Below are the code and all the weights of a small trained network. Each question names an input and a class and asks about switching units off, where a switched-off unit gives its printed mean instead of its output.

import numpy as np


def w(rows, s, z=0):
    codes = np.array(rows[::2]) - 128.0
    scale = np.full(codes.shape[1], s)
    scale[-1] = z or s
    return codes * scale


def norm(h):
    return h / np.sqrt((h * h).mean(-1, keepdims=True) + 1e-5)


def f(y):
    return y / 2 * (1 + np.tanh(0.7978845608 * (y + 0.044715 * y**3)))


def log_softmax(a):
    a = a - a.max(-1, keepdims=True)
    return a - np.log(np.exp(a).sum(-1, keepdims=True))


def net(x, mask):
    res = np.array(x, float).reshape(1, 8) / 4 @ E
    u = 0
    for l in range(2):
        y = f(norm(res) @ A[l][:, :-1].T + A[l][:, -1])
        res = res + np.where(mask[u : u + 16], y, B[l][:, -1]) @ B[l][:, :-1]
        u += 16
    return log_softmax(norm(res)[-1] @ U[:, :-1].T + U[:, -1])


A, B = {}, {}
E = w([
[128,131,122,126,130,127,121,134,128],'x0',
[133,116,110,124,104,139,128,106,104],'x1',
[135,124,122,123,119,128,147,119,122],'x2',
[32,168,252,56,38,150,184,150,96],'x3',
[107,50,174,125,134,75,162,188,3],'x4',
[131,126,127,126,124,129,129,127,126],'x5',
[135,122,124,121,123,131,136,123,123],'x6',
[153,78,166,170,2,143,149,204,214],'x7',
],0.008)
A[0] = w([
[139,140,192,86,106,90,129,160,63,106],'L0N0',
[92,232,160,166,142,103,182,142,161,105],'L0N1',
[62,192,206,69,101,159,142,174,41,147],'L0N2',
[177,108,125,180,88,149,75,67,138,69],'L0N3',
[130,202,174,54,126,99,145,116,115,96],'L0N4',
[109,18,92,184,12,136,149,215,226,250],'L0N5',
[93,159,77,126,164,203,87,53,166,96],'L0N6',
[165,107,95,188,128,69,101,196,64,78],'L0N7',
[139,207,162,98,140,83,159,52,78,253],'L0N8',
[157,30,84,190,179,64,140,168,103,57],'L0N9',
[164,54,149,149,90,146,116,78,181,41],'L0N10',
[111,249,153,60,119,100,152,77,74,12],'L0N11',
[198,104,88,192,91,135,159,198,131,20],'L0N12',
[25,132,169,110,25,132,189,143,144,78],'L0N13',
[50,225,158,99,89,255,108,41,200,57],'L0N14',
[198,180,84,166,163,174,136,54,246,192],'L0N15',
],0.008,0.0045)
B[0] = w([
[130,141,177,162,159,139,230,121,103,156],'L0N0',
[153,82,59,76,100,145,62,75,100,146],'L0N1',
[124,133,112,188,179,216,128,197,124,197],'L0N2',
[108,152,146,183,138,111,136,123,160,145],'L0N3',
[133,84,127,195,119,142,145,178,121,152],'L0N4',
[180,218,193,159,92,86,98,168,99,251],'L0N5',
[94,97,91,164,99,159,150,88,144,179],'L0N6',
[152,54,132,81,140,109,127,115,193,161],'L0N7',
[102,60,96,126,153,126,43,126,141,186],'L0N8',
[169,113,139,29,99,64,90,97,105,177],'L0N9',
[114,107,87,151,136,50,87,190,169,142],'L0N10',
[92,97,117,123,91,169,13,182,113,158],'L0N11',
[154,23,136,147,128,127,25,159,78,153],'L0N12',
[148,147,132,55,155,102,155,46,177,194],'L0N13',
[126,88,100,1,48,64,23,210,146,205],'L0N14',
[108,172,103,205,129,198,171,103,142,226],'L0N15',
],0.009,0.012)
A[1] = w([
[145,194,113,117,32,96,107,121,186,126],'L1N0',
[90,166,124,249,126,111,120,88,166,151],'L1N1',
[145,48,103,81,167,123,192,109,136,2],'L1N2',
[161,125,116,95,169,45,116,147,133,85],'L1N3',
[97,138,18,126,155,143,187,54,149,24],'L1N4',
[128,175,157,111,53,97,153,144,127,83],'L1N5',
[145,120,60,128,174,125,139,97,107,54],'L1N6',
[179,142,171,152,122,90,154,181,78,174],'L1N7',
[39,100,94,180,166,185,181,85,123,129],'L1N8',
[78,60,108,100,201,117,91,82,109,60],'L1N9',
[162,166,157,198,98,167,194,138,155,29],'L1N10',
[169,111,38,147,106,173,104,156,151,136],'L1N11',
[151,98,112,97,108,106,98,87,164,69],'L1N12',
[144,105,166,128,154,100,103,190,119,105],'L1N13',
[120,136,196,59,85,164,177,145,142,112],'L1N14',
[68,171,190,188,130,163,144,134,53,106],'L1N15',
],0.013,0.0048)
B[1] = w([
[112,120,132,119,228,83,181,132,169,254],'L1N0',
[208,137,63,163,221,220,115,132,123,216],'L1N1',
[40,209,124,125,206,109,155,67,121,144],'L1N2',
[131,113,144,119,160,90,152,75,67,181],'L1N3',
[174,29,153,51,142,146,89,63,147,192],'L1N4',
[91,154,107,37,170,111,146,101,122,195],'L1N5',
[67,155,149,91,149,76,181,83,131,161],'L1N6',
[111,105,101,169,71,209,35,120,135,225],'L1N7',
[195,52,178,12,143,158,95,102,184,204],'L1N8',
[94,185,98,156,123,90,210,116,146,200],'L1N9',
[113,185,73,194,14,142,171,192,63,181],'L1N10',
[127,166,150,169,86,128,124,133,84,226],'L1N11',
[94,105,159,138,125,135,185,189,71,166],'L1N12',
[139,80,130,149,95,120,161,58,135,195],'L1N13',
[113,180,106,125,109,45,146,77,130,180],'L1N14',
[142,126,168,148,127,136,227,227,100,166],'L1N15',
],0.011,0.0098)
U = w([
[198,45,60,82,215,232,85,28,208,2],'0',
[224,215,57,246,157,187,93,153,174,67],'1',
[81,114,120,112,210,64,228,42,56,191],'2',
[228,48,206,194,81,43,99,86,63,174],'3',
[23,96,38,71,64,230,49,196,175,47],'4',
[99,212,140,39,119,53,142,138,221,190],'5',
[73,40,187,118,181,195,222,205,72,209],'6',
[99,199,197,189,17,101,231,208,43,36],'7',
],0.013,0.0041)

Each question gives the input, the list of numbers given to net, and the class t.
The units are the neurons (one row each of A and B). Each row of codes is followed by its name. A weight is (code - 128) times the scale printed after its matrix; where a second scale follows, it is the last column's (A, B and U).
mask holds one flag per neuron, layer by layer. A switched-off neuron (its flag False) gives its mean, the last column of its row in B, instead of its output. The means were averaged over made-up inputs and are rounded, as every weight is.
A unit's drop is (log p(t) with every unit on - log p(t) with that unit switched off) / (log p(t) with every unit on - log p(t) with every unit switched off).
The circuit of an input: a set's keep is (log p(t) with only the set's units on - log p(t) with every unit switched off) / (log p(t) with every unit on - log p(t) with every unit switched off). Starting from the 12 units with the biggest drops (on a tie, the unit counted first), units are removed one at a time, each time the one whose removal leaves the highest keep (on an exact tie, the one counted first), for as long as the keep stays at least 0.8.
circuit, biggest first: the units of the circuit, biggest drop first
most important unit: the unit with the biggest drop
k most important neurons: the k neurons with the biggest drops, biggest first
top k neurons in layer l: the k neurons of layer l with the biggest drops, biggest first
drop when u is switched off: that unit's drop, to one decimal
input [0,1,1,2,0,0,-6,4], class 5: top 2 neurons in layer 0 -> L0N13, L0N15
input [-8,8,0,5,-8,2,7,-1], class 4: circuit, biggest first -> L0N14
input [3,-4,-3,1,-6,8,-7,-7], class 4: circuit, biggest first -> L0N14, L0N11
input [-3,-2,4,4,0,8,4,7], class 5: 4 most important neurons -> L0N13, L0N15, L1N5, L1N0
input [3,-2,-7,-5,-5,-3,4,1], class 1: top 2 neurons in layer 0 -> L0N13, L0N8
input [-8,1,7,-5,-6,-6,-6,1], class 1: 2 most important neurons -> L1N10, L0N13
input [-8,-5,4,4,7,-1,3,1], class 7: 2 most important neurons -> L1N10, L1N14
input [5,-5,-1,0,1,8,-7,0], class 2: top 4 neurons in layer 0 -> L0N15, L0N5, L0N7, L0N1
input [4,-3,8,7,0,3,4,5], class 5: 3 most important neurons -> L0N13, L0N15, L1N5
input [3,8,-3,-6,7,0,0,0], class 2: top 3 neurons in layer 0 -> L0N5, L0N7, L0N14
input [-3,-6,-4,1,-7,-8,-3,3], class 5: 2 most important neurons -> L0N14, L0N2
input [6,-5,7,-4,3,8,-4,0], class 2: 3 most important neurons -> L0N5, L0N7, L1N2
input [7,-3,0,0,8,-1,-3,1], class 3: top 4 neurons in layer 0 -> L0N15, L0N9, L0N7, L0N13
input [4,5,5,-2,1,1,2,-5], class 2: most important unit -> L0N15
input [0,4,-6,4,-8,3,0,2], class 5: 2 most important neurons -> L0N14, L1N0
input [7,0,-8,1,-8,6,2,2], class 5: 3 most important neurons -> L0N14, L0N2, L1N0
input [7,-4,-7,2,4,5,-4,-3], class 6: 2 most important neurons -> L1N15, L0N5
input [4,5,7,0,-4,-8,7,2], class 1: top 2 neurons in layer 0 -> L0N15, L0N9
input [2,4,5,-8,1,-6,-5,0], class 2: 3 most important neurons -> L0N9, L0N5, L1N6
input [-4,8,-3,4,3,6,0,-2], class 6: top 2 neurons in layer 0 -> L0N2, L0N5
input [-1,-1,0,8,-2,5,1,-2], class 4: most important unit -> L0N2
input [6,-2,0,3,1,-7,0,-5], class 6: top 2 neurons in layer 0 -> L0N14, L0N0
input [4,5,1,8,-6,1,7,7], class 5: drop when L1N15 is switched off -> 0.0
input [3,-4,-6,-1,1,8,-4,-2], class 2: drop when L0N5 is switched off -> 0.5
input [-8,3,-5,-3,2,-5,7,0], class 2: top 3 neurons in layer 0 -> L0N5, L0N7, L0N14
input [-1,4,-3,4,-7,-3,-8,4], class 5: drop when L0N14 is switched off -> 0.1
